Below is a small trained network, with its code and all its weights. Each question gives an input and a target symbol and asks what happens when units are switched off, that is, made to give their printed mean instead of their output.

import numpy as np


def w(rows, s, z=0):
    codes = np.array(rows[::2]) - 128.0
    scale = np.full(codes.shape[1], s)
    scale[-1] = z or s
    return codes * scale


def norm(h):
    return h / np.sqrt((h * h).mean(-1, keepdims=True) + 1e-5)


def f(y):
    return np.maximum(y, 0)


def softmax(a):
    e = np.exp(a - a.max(-1, keepdims=True))
    return e / e.sum(-1, keepdims=True)


def log_softmax(a):
    a = a - a.max(-1, keepdims=True)
    return a - np.log(np.exp(a).sum(-1, keepdims=True))


def net(x, mask):
    ids = ['ΛΞΦΨβγδεζηθμστω'.index(c) for c in x.split()]
    T = len(ids)
    res = E[ids] + P[:T]
    u = 0
    for l in range(2):
        r = norm(res)
        for j in range(2):
            rows = slice(4 * j, 4 * j + 4)
            q, k, v = (r @ M[l][rows].T for M in (Q, K, V))
            z = softmax(np.where(np.tri(T) > 0, q @ k.T / 4**0.5, -1e9)) @ v
            o = O[l][rows]
            res = res + np.where(mask[u + j], z, o[:, -1]) @ o[:, :-1]
        u += 2
        y = f(norm(res) @ A[l][:, :-1].T + A[l][:, -1])
        res = res + np.where(mask[u : u + 4], y, B[l][:, -1]) @ B[l][:, :-1]
        u += 4
    return log_softmax(norm(res)[-1] @ U[:, :-1].T + U[:, -1])


Q, K, V, O, A, B = {}, {}, {}, {}, {}, {}
E = w([
[181,155,132],'Λ',
[152,175,187],'Ξ',
[134,118,150],'Φ',
[140,117,149],'Ψ',
[147,141,121],'β',
[116,116,146],'γ',
[144,117,150],'δ',
[123,151,159],'ε',
[118,117,145],'ζ',
[74,136,155],'η',
[37,120,121],'θ',
[131,93,88],'μ',
[218,43,246],'σ',
[134,115,148],'τ',
[119,117,145],'ω',
],0.013)
P = w([
[103,194,3],'0',
[194,80,253],'1',
[199,65,248],'2',
[190,54,246],'3',
[191,51,245],'4',
[192,43,237],'5',
[190,39,237],'6',
[187,35,237],'7',
[193,33,235],'8',
[191,32,235],'9',
[191,25,235],'10',
[182,25,232],'11',
[198,20,235],'12',
[198,21,232],'13',
],0.0024)
Q[0] = w([
[145,44,189],'L0H0',
[137,41,181],'L0H0',
[131,19,155],'L0H0',
[126,254,64],'L0H0',
[73,158,164],'L0H1',
[132,99,91],'L0H1',
[97,149,166],'L0H1',
[167,125,93],'L0H1',
],0.0092)
K[0] = w([
[138,230,34],'L0H0',
[117,217,40],'L0H0',
[110,253,46],'L0H0',
[147,20,211],'L0H0',
[31,178,163],'L0H1',
[147,20,98],'L0H1',
[23,214,139],'L0H1',
[205,85,144],'L0H1',
],0.0054)
V[0] = w([
[119,143,206],'L0H0',
[146,85,16],'L0H0',
[124,1,206],'L0H0',
[164,30,116],'L0H0',
[124,143,141],'L0H1',
[161,179,94],'L0H1',
[167,92,216],'L0H1',
[151,15,99],'L0H1',
],0.0031)
O[0] = w([
[141,168,191,131],'L0H0',
[111,66,1,118],'L0H0',
[106,230,115,107],'L0H0',
[132,166,48,90],'L0H0',
[133,133,121,134],'L0H1',
[74,121,71,41],'L0H1',
[181,209,122,255],'L0H1',
[71,174,250,171],'L0H1',
],0.0026,0.0015)
A[0] = w([
[178,118,97,63],'L0N0',
[81,97,87,173],'L0N1',
[2,138,128,216],'L0N2',
[51,59,146,250],'L0N3',
],0.007,0.0013)
B[0] = w([
[155,138,202,140],'L0N0',
[95,161,35,166],'L0N1',
[126,75,255,218],'L0N2',
[233,136,151,255],'L0N3',
],0.0062,0.0042)
Q[1] = w([
[83,208,122],'L1H0',
[102,128,121],'L1H0',
[121,142,125],'L1H0',
[84,251,128],'L1H0',
[107,149,154],'L1H1',
[155,85,102],'L1H1',
[180,65,134],'L1H1',
[150,67,149],'L1H1',
],0.015)
K[1] = w([
[251,140,222],'L1H0',
[158,79,150],'L1H0',
[145,122,164],'L1H0',
[234,178,236],'L1H0',
[135,154,195],'L1H1',
[108,117,11],'L1H1',
[137,181,2],'L1H1',
[187,196,66],'L1H1',
],0.0082)
V[1] = w([
[128,128,128],'L1H0',
[252,156,220],'L1H0',
[123,222,143],'L1H0',
[128,128,128],'L1H0',
[125,121,127],'L1H1',
[168,161,131],'L1H1',
[87,165,117],'L1H1',
[66,190,52],'L1H1',
],0.0028)
O[1] = w([
[128,128,128,128],'L1H0',
[105,62,157,210],'L1H0',
[90,151,127,91],'L1H0',
[128,128,128,128],'L1H0',
[129,125,131,127],'L1H1',
[132,153,98,151],'L1H1',
[121,123,179,74],'L1H1',
[155,129,254,4],'L1H1',
],0.004,0.0025)
A[1] = w([
[199,168,125,48],'L1N0',
[162,254,142,115],'L1N1',
[143,251,93,2],'L1N2',
[190,99,210,122],'L1N3',
],0.0065,0.003)
B[1] = w([
[237,159,113,140],'L1N0',
[92,62,113,142],'L1N1',
[96,251,255,129],'L1N2',
[44,181,57,255],'L1N3',
],0.006,0.0073)
U = w([
[161,65,156,133],'Λ',
[90,120,190,216],'Ξ',
[177,70,154,184],'Φ',
[159,250,240,13],'Ψ',
[234,90,228,110],'β',
[91,97,85,118],'γ',
[49,136,45,65],'δ',
[134,105,152,164],'ε',
[99,67,71,103],'ζ',
[80,138,124,132],'η',
[124,222,42,206],'θ',
[224,171,142,205],'μ',
[23,236,114,4],'σ',
[196,56,63,163],'τ',
[103,54,61,87],'ω',
],0.016,0.004)

Each question gives the input, a string of symbols that net reads in full, and the target symbol t.
The units are the heads (4 rows each of Q, K, V and O) and the neurons (one row each of A and B). Each row of codes is followed by its name. A weight is (code - 128) times the scale printed after its matrix; where a second scale follows, it is the last column's (O, A, B and U).
mask holds one flag per unit, layer by layer, with each layer's heads first. A switched-off unit (its flag False) gives its mean, the last column of its rows in O or B, instead of its output. The means were averaged over made-up inputs and are rounded, as every weight is.
A unit's drop is (log p(t) with every unit on - log p(t) with that unit switched off) / (log p(t) with every unit on - log p(t) with every unit switched off).
The circuit of an input: a set's keep is (log p(t) with only the set's units on - log p(t) with every unit switched off) / (log p(t) with every unit on - log p(t) with every unit switched off). Starting from all 12 units, units are removed one at a time, each time the one whose removal leaves the highest keep (on an exact tie, the one counted first), for as long as the keep stays at least 0.8.
units of the circuit, in order: the units of the circuit, biggest drop first
k most important neurons: the k neurons with the biggest drops, biggest first
heads that matter: for each layer, one digit per head in row order, 1 if its drop is at least 0.15 and else 0, layers parted by /
input τ σ θ η ζ β η Ψ δ τ, target τ: units of the circuit, in order : (L0N2; L0H0)
input μ γ σ Ψ η β Ψ Φ Ψ δ Φ, target μ: heads that matter : 10 / 11
input σ Ψ ω σ σ τ Λ τ, target σ: 2 most important neurons : (L0N2; L0N3)
input θ θ σ Φ, target θ: heads that matter : 00 / 10
input θ ε τ δ Ψ, target θ: heads that matter : 00 / 10
input Ψ δ ω Φ τ ε ω η σ β τ Ψ Φ Ψ, target Ψ: heads that matter : 11 / 11
input δ β δ β ω θ τ θ θ δ Ξ ζ τ, target δ: 4 most important neurons : (L0N3; L0N2; L1N3; L0N0)
input μ θ Ψ, target μ: units of the circuit, in order : (L1H0; L0N2; L0H0; L1H1)
input Ξ β η θ δ η ω σ δ σ ω ζ τ, target Ξ: units of the circuit, in order : (L0N3; L0H0; L1N3; L0N2)
input δ δ Ψ, target δ: units of the circuit, in order : (L0N3; L0N2)
input τ θ ω σ Λ β θ η η ω ω τ θ δ, target τ: 4 most important neurons : (L0N2; L0N3; L0N1; L1N1)
input τ ε θ Ξ ζ, target τ: units of the circuit, in order : (L0H0; L0N2; L0N3)
input σ σ σ σ ε Ψ θ ζ σ η ζ σ ζ, target σ: units of the circuit, in order : (L0H0; L0N2)
input μ Ψ ζ, target μ: most important neuron : (L0N3)
input τ β Φ ζ δ, target τ: units of the circuit, in order : (L0H0; L0N2)
input Ψ Λ ε, target σ: units of the circuit, in order : (L0N3; L0N2)
input γ η σ δ θ τ η Ξ ω Ξ Ξ Ψ Ψ β, target θ: units of the circuit, in order : (L0N3)
input Ξ σ β Λ ω τ, target Ξ: heads that matter : 10 / 10
input β η Ξ μ θ ω ω θ θ σ Ξ ζ μ γ, target β: heads that matter : 11 / 11
input Ξ ω σ σ Ψ τ Ψ θ θ δ, target Ξ: units of the circuit, in order : (L0N3; L1N3)
input τ β γ σ Ψ, target τ: units of the circuit, in order : (L0H0; L0N2)
input σ Ψ Ψ ζ δ β δ ζ τ Λ Ξ ζ, target σ: units of the circuit, in order : (L0N2; L0H0)
input σ μ μ δ, target σ: 2 most important neurons : (L0N3; L0N1)
input Ψ Ψ δ θ Ψ Ξ σ ζ σ ζ, target Ψ: 3 most important neurons : (L0N1; L0N3; L0N2)
input θ σ σ δ, target θ: 3 most important neurons : (L0N2; L0N3; L1N3)
input σ Ψ τ Ξ Ξ Ψ Ξ σ Ξ μ τ, target σ: 2 most important neurons : (L0N3; L0N2)
